Below is a small trained network, with its code and all its weights. Each question gives an input and a class and asks what happens when units are switched off, that is, made to give their printed mean instead of their output.

import numpy as np


def w(rows, s, z=0):
    codes = np.array(rows[::2]) - 128.0
    scale = np.full(codes.shape[1], s)
    scale[-1] = z or s
    return codes * scale


def f(y):
    return y / 2 * (1 + np.tanh(0.7978845608 * (y + 0.044715 * y**3)))


def log_softmax(a):
    a = a - a.max(-1, keepdims=True)
    return a - np.log(np.exp(a).sum(-1, keepdims=True))


def net(x, mask):
    res = np.array(x, float).reshape(1, 8) / 4 @ E
    y = f(res @ A[0][:, :-1].T + A[0][:, -1])
    res = res + np.where(mask, y, B[0][:, -1]) @ B[0][:, :-1]
    return log_softmax(res[-1] @ U[:, :-1].T + U[:, -1])


A, B = {}, {}
E = w([
[124,118,130,138,132,129],'x0',
[197,55,146,95,157,2],'x1',
[68,157,212,105,212,128],'x2',
[98,104,42,82,206,149],'x3',
[136,150,124,110,124,125],'x4',
[128,124,130,125,126,132],'x5',
[132,127,130,126,128,133],'x6',
[134,140,125,119,126,127],'x7',
],0.011)
A[0] = w([
[154,101,238,87,239,32,105],'neuron 1',
[189,81,34,96,160,118,117],'neuron 2',
[132,190,210,166,67,108,254],'neuron 3',
[107,155,212,172,96,147,208],'neuron 4',
[221,73,57,145,105,66,127],'neuron 5',
[117,157,6,205,36,192,185],'neuron 6',
[34,157,34,114,245,158,170],'neuron 7',
[31,205,192,145,147,160,146],'neuron 8',
[199,115,159,237,68,116,184],'neuron 9',
[92,237,254,160,88,164,155],'neuron 10',
[148,68,22,108,207,118,172],'neuron 11',
[135,149,36,175,16,238,176],'neuron 12',
[88,156,204,137,108,178,144],'neuron 13',
[136,65,14,69,172,117,149],'neuron 14',
[149,93,245,56,229,55,82],'neuron 15',
[234,36,91,114,60,75,148],'neuron 16',
[66,153,51,25,167,130,166],'neuron 17',
[207,116,125,175,49,24,152],'neuron 18',
[67,175,85,138,212,232,138],'neuron 19',
[219,139,191,182,3,41,195],'neuron 20',
[85,144,68,92,224,157,169],'neuron 21',
[112,80,160,175,132,121,130],'neuron 22',
],0.0073,0.005)
B[0] = w([
[147,133,84,122,20,137,216],'neuron 1',
[102,145,56,138,185,92,171],'neuron 2',
[159,156,184,164,126,170,218],'neuron 3',
[163,178,179,185,120,154,192],'neuron 4',
[102,116,137,107,204,112,197],'neuron 5',
[141,134,43,117,21,93,231],'neuron 6',
[80,66,145,63,124,178,208],'neuron 7',
[120,148,200,162,173,158,196],'neuron 8',
[177,125,163,79,108,145,204],'neuron 9',
[138,146,162,178,154,149,216],'neuron 10',
[72,142,51,119,137,77,192],'neuron 11',
[149,123,80,134,47,121,238],'neuron 12',
[139,176,184,150,161,129,175],'neuron 13',
[61,153,43,133,152,82,188],'neuron 14',
[144,142,59,155,2,128,206],'neuron 15',
[160,112,171,84,216,97,217],'neuron 16',
[98,85,103,91,130,122,181],'neuron 17',
[170,109,174,69,170,146,214],'neuron 18',
[119,60,170,86,144,213,201],'neuron 19',
[191,79,174,75,142,169,247],'neuron 20',
[48,74,130,75,135,148,186],'neuron 21',
[146,144,130,133,117,123,136],'neuron 22',
],0.0089,0.011)
U = w([
[189,163,152,165,60,114,227],'0',
[114,51,199,70,217,151,208],'1',
[48,110,95,122,77,108,148],'2',
[81,142,118,131,254,56,4],'3',
[89,192,204,213,205,147,29],'4',
],0.0093,0.0022)

Each question gives the input, the list of numbers given to net, and the class t.
The units are the neurons (one row each of A and B). Each row of codes is followed by its name. A weight is (code - 128) times the scale printed after its matrix; where a second scale follows, it is the last column's (A, B and U).
mask holds one flag per neuron, in row order. A switched-off neuron (its flag False) gives its mean, the last column of its row in B, instead of its output. The means were averaged over made-up inputs and are rounded, as every weight is.
A unit's drop is (log p(t) with every unit on - log p(t) with that unit switched off) / (log p(t) with every unit on - log p(t) with every unit switched off).
The circuit of an input: a set's keep is (log p(t) with only the set's units on - log p(t) with every unit switched off) / (log p(t) with every unit on - log p(t) with every unit switched off). Starting from the 12 units with the biggest drops (on a tie, the unit counted first), units are removed one at a time, each time the one whose removal leaves the highest keep (on an exact tie, the one counted first), for as long as the keep stays at least 0.8.
units of the circuit, in order: the units of the circuit, biggest drop first
top k neurons: the k neurons with the biggest drops, biggest first
drop of u: that unit's drop, to one decimal
input [-7,-4,4,0,-3,-7,3,-4], class 4: units of the circuit, in order => [neuron 20; neuron 8]
input [-7,6,1,-1,4,4,-5,5], class 0: units of the circuit, in order => [neuron 15]
input [7,-7,2,-6,-3,-6,-2,3], class 4: top 2 neurons => [neuron 8; neuron 10]
input [-2,0,2,-6,-3,1,-3,7], class 4: top 2 neurons => [neuron 6; neuron 12]
input [3,0,3,-5,1,1,-6,8], class 4: top 2 neurons => [neuron 6; neuron 12]
input [2,6,0,-8,-5,-6,0,-7], class 1: top 2 neurons => [neuron 20; neuron 18]
input [-5,7,-7,-1,4,0,-5,1], class 1: top 2 neurons => [neuron 20; neuron 18]
input [-2,3,0,-7,2,6,2,2], class 1: top 4 neurons => [neuron 20; neuron 6; neuron 18; neuron 12]
input [5,4,-7,0,-8,-5,-4,3], class 1: top 3 neurons => [neuron 20; neuron 18; neuron 9]
input [-7,6,0,4,-2,3,5,-5], class 3: drop of neuron 6 => 0.2
input [-1,-6,4,0,4,5,-1,-8], class 4: drop of neuron 4 => 0.1
input [-2,3,7,-8,2,-4,-6,3], class 0: drop of neuron 15 => 0.1
